Below is a small trained network, with its code and all its weights. Each question gives an input and a target symbol and asks what happens when units are switched off, that is, made to give their printed mean instead of their output.

import numpy as np


def w(rows, s, z=0):
    codes = np.array(rows[::2]) - 128.0
    scale = np.full(codes.shape[1], s)
    scale[-1] = z or s
    return codes * scale


def f(y):
    return np.maximum(y, 0)


def softmax(a):
    e = np.exp(a - a.max(-1, keepdims=True))
    return e / e.sum(-1, keepdims=True)


def log_softmax(a):
    a = a - a.max(-1, keepdims=True)
    return a - np.log(np.exp(a).sum(-1, keepdims=True))


def net(x, mask):
    ids = ['ΘΞΣΩαγδεζηπτψ'.index(c) for c in x.split()]
    T = len(ids)
    res = E[ids] + P[:T]
    u = 0
    for l in range(2):
        r = res
        for j in range(2):
            rows = slice(4 * j, 4 * j + 4)
            q, k, v = (r @ M[l][rows].T for M in (Q, K, V))
            z = softmax(np.where(np.tri(T) > 0, q @ k.T / 4**0.5, -1e9)) @ v
            o = O[l][rows]
            res = res + np.where(mask[u + j], z, o[:, -1]) @ o[:, :-1]
        u += 2
        y = f(res @ A[l][:, :-1].T + A[l][:, -1])
        res = res + np.where(mask[u : u + 4], y, B[l][:, -1]) @ B[l][:, :-1]
        u += 4
    return log_softmax(res[-1] @ U[:, :-1].T + U[:, -1])


Q, K, V, O, A, B = {}, {}, {}, {}, {}, {}
E = w([
[170,180,46],'Θ',
[113,127,57],'Ξ',
[172,130,158],'Σ',
[85,74,58],'Ω',
[128,133,139],'α',
[181,123,99],'γ',
[108,126,140],'δ',
[181,127,37],'ε',
[177,48,75],'ζ',
[156,87,208],'η',
[108,83,143],'π',
[186,130,148],'τ',
[183,250,136],'ψ',
],0.019)
P = w([
[17,123,201],'0',
[253,106,200],'1',
[219,72,205],'2',
[219,71,211],'3',
[195,50,167],'4',
[208,63,191],'5',
[196,60,165],'6',
[168,50,109],'7',
[170,52,43],'8',
],0.0073)
Q[0] = w([
[51,163,115],'L0H1',
[106,3,173],'L0H1',
[232,59,88],'L0H1',
[153,141,139],'L0H1',
[165,134,42],'L0H2',
[187,125,146],'L0H2',
[86,242,164],'L0H2',
[66,144,160],'L0H2',
],0.012)
K[0] = w([
[201,103,101],'L0H1',
[89,172,107],'L0H1',
[8,176,100],'L0H1',
[69,71,58],'L0H1',
[82,180,74],'L0H2',
[187,214,144],'L0H2',
[172,177,164],'L0H2',
[115,85,131],'L0H2',
],0.013)
V[0] = w([
[246,153,162],'L0H1',
[74,192,86],'L0H1',
[103,18,137],'L0H1',
[167,185,76],'L0H1',
[119,150,86],'L0H2',
[173,95,123],'L0H2',
[158,65,119],'L0H2',
[94,95,81],'L0H2',
],0.013)
O[0] = w([
[160,122,199,38],'L0H1',
[71,161,107,89],'L0H1',
[113,95,55,254],'L0H1',
[106,175,184,35],'L0H1',
[103,135,254,70],'L0H2',
[51,160,95,197],'L0H2',
[148,214,172,220],'L0H2',
[146,121,152,115],'L0H2',
],0.0097,0.0079)
A[0] = w([
[202,121,138,90],'L0N1',
[34,123,122,140],'L0N2',
[157,61,50,140],'L0N3',
[7,105,117,254],'L0N4',
],0.011,0.0068)
B[0] = w([
[57,184,94,147],'L0N1',
[118,214,104,147],'L0N2',
[139,81,229,251],'L0N3',
[255,162,109,178],'L0N4',
],0.006,0.019)
Q[1] = w([
[134,100,134],'L1H1',
[152,1,104],'L1H1',
[105,108,80],'L1H1',
[143,123,67],'L1H1',
[110,145,202],'L1H2',
[56,167,209],'L1H2',
[209,49,144],'L1H2',
[186,102,102],'L1H2',
],0.0098)
K[1] = w([
[75,12,213],'L1H1',
[134,136,202],'L1H1',
[101,249,147],'L1H1',
[230,192,70],'L1H1',
[196,146,187],'L1H2',
[84,209,130],'L1H2',
[88,79,104],'L1H2',
[141,68,75],'L1H2',
],0.011)
V[1] = w([
[89,183,224],'L1H1',
[148,249,47],'L1H1',
[167,77,70],'L1H1',
[193,201,98],'L1H1',
[109,133,27],'L1H2',
[76,98,107],'L1H2',
[92,176,136],'L1H2',
[120,198,61],'L1H2',
],0.011)
O[1] = w([
[199,213,158,3],'L1H1',
[185,81,190,47],'L1H1',
[137,140,188,238],'L1H1',
[146,133,194,128],'L1H1',
[36,87,254,126],'L1H2',
[150,24,196,116],'L1H2',
[166,89,176,29],'L1H2',
[185,57,243,49],'L1H2',
],0.0075,0.012)
A[1] = w([
[122,199,101,155],'L1N1',
[218,81,2,254],'L1N2',
[24,88,178,108],'L1N3',
[122,217,97,111],'L1N4',
],0.0092,0.0042)
B[1] = w([
[204,115,96,175],'L1N1',
[144,211,188,252],'L1N2',
[2,91,94,166],'L1N3',
[117,84,64,178],'L1N4',
],0.0093,0.02)
U = w([
[245,83,143,129],'Θ',
[182,45,202,151],'Ξ',
[140,171,117,118],'Σ',
[91,43,132,83],'Ω',
[135,114,124,125],'α',
[158,140,133,168],'γ',
[116,98,118,85],'δ',
[123,195,221,136],'ε',
[63,206,156,73],'ζ',
[121,143,27,88],'η',
[76,123,103,232],'π',
[170,117,88,158],'τ',
[195,126,79,2],'ψ',
],0.011,0.0073)

Each question gives the input, a string of symbols that net reads in full, and the target symbol t.
The units are the heads (4 rows each of Q, K, V and O) and the neurons (one row each of A and B). Each row of codes is followed by its name. A weight is (code - 128) times the scale printed after its matrix; where a second scale follows, it is the last column's (O, A, B and U).
mask holds one flag per unit, layer by layer, with each layer's heads first. A switched-off unit (its flag False) gives its mean, the last column of its rows in O or B, instead of its output. The means were averaged over made-up inputs and are rounded, as every weight is.
A unit's drop is (log p(t) with every unit on - log p(t) with that unit switched off) / (log p(t) with every unit on - log p(t) with every unit switched off).
unit that matters most: the unit with the biggest drop
k most important neurons: the k neurons with the biggest drops, biggest first
top k neurons in layer l: the k neurons of layer l with the biggest drops, biggest first
which heads matter: for each layer, one digit per head in row order, 1 if its drop is at least 0.15 and else 0, layers parted by /
drop when u is switched off: that unit's drop, to one decimal
input π Ω Ω γ Ξ η Ξ π τ, target π: unit that matters most => L0N3
input Ω δ Ω η Σ η γ ψ, target Ω: 2 most important neurons => L1N2, L1N3
input η η τ, target η: which heads matter => 10 / 11
input Ξ Ξ Σ η η π, target Ξ: 3 most important neurons => L0N4, L0N3, L1N2
input η ψ Ω Ω γ ψ, target η: which heads matter => 11 / 01
input η Ξ Θ η δ π, target η: top 2 neurons in layer 0 => L0N3, L0N2
input Θ Ω η ε η, target Θ: 4 most important neurons => L0N3, L1N2, L1N3, L1N1
input Ω Σ τ, target Ω: which heads matter => 10 / 01
input ψ Ξ γ η η η Ω η, target ψ: top 3 neurons in layer 1 => L1N1, L1N4, L1N3
input Ξ η π η η η η η, target Ξ: top 3 neurons in layer 0 => L0N4, L0N3, L0N2
input Ξ η Ω η π π Ω η, target Ξ: top 2 neurons in layer 0 => L0N4, L0N2
input η π Θ Ξ η π δ, target η: 2 most important neurons => L0N3, L1N4
input Θ η Ω η π τ, target Θ: 3 most important neurons => L0N3, L1N2, L1N3
input Ξ γ Ξ, target Ξ: unit that matters most => L0H1
input η π Σ, target η: drop when L0N3 is switched off => 0.4
input ψ Θ Ξ Ω η, target ψ: drop when L1N4 is switched off => 0.2
input Ω η η η Ω Ω Ω, target Ω: drop when L0H1 is switched off => 1.2
input π ε η η π τ ψ τ Ω, target π: 4 most important neurons => L0N3, L1N2, L1N3, L1N1
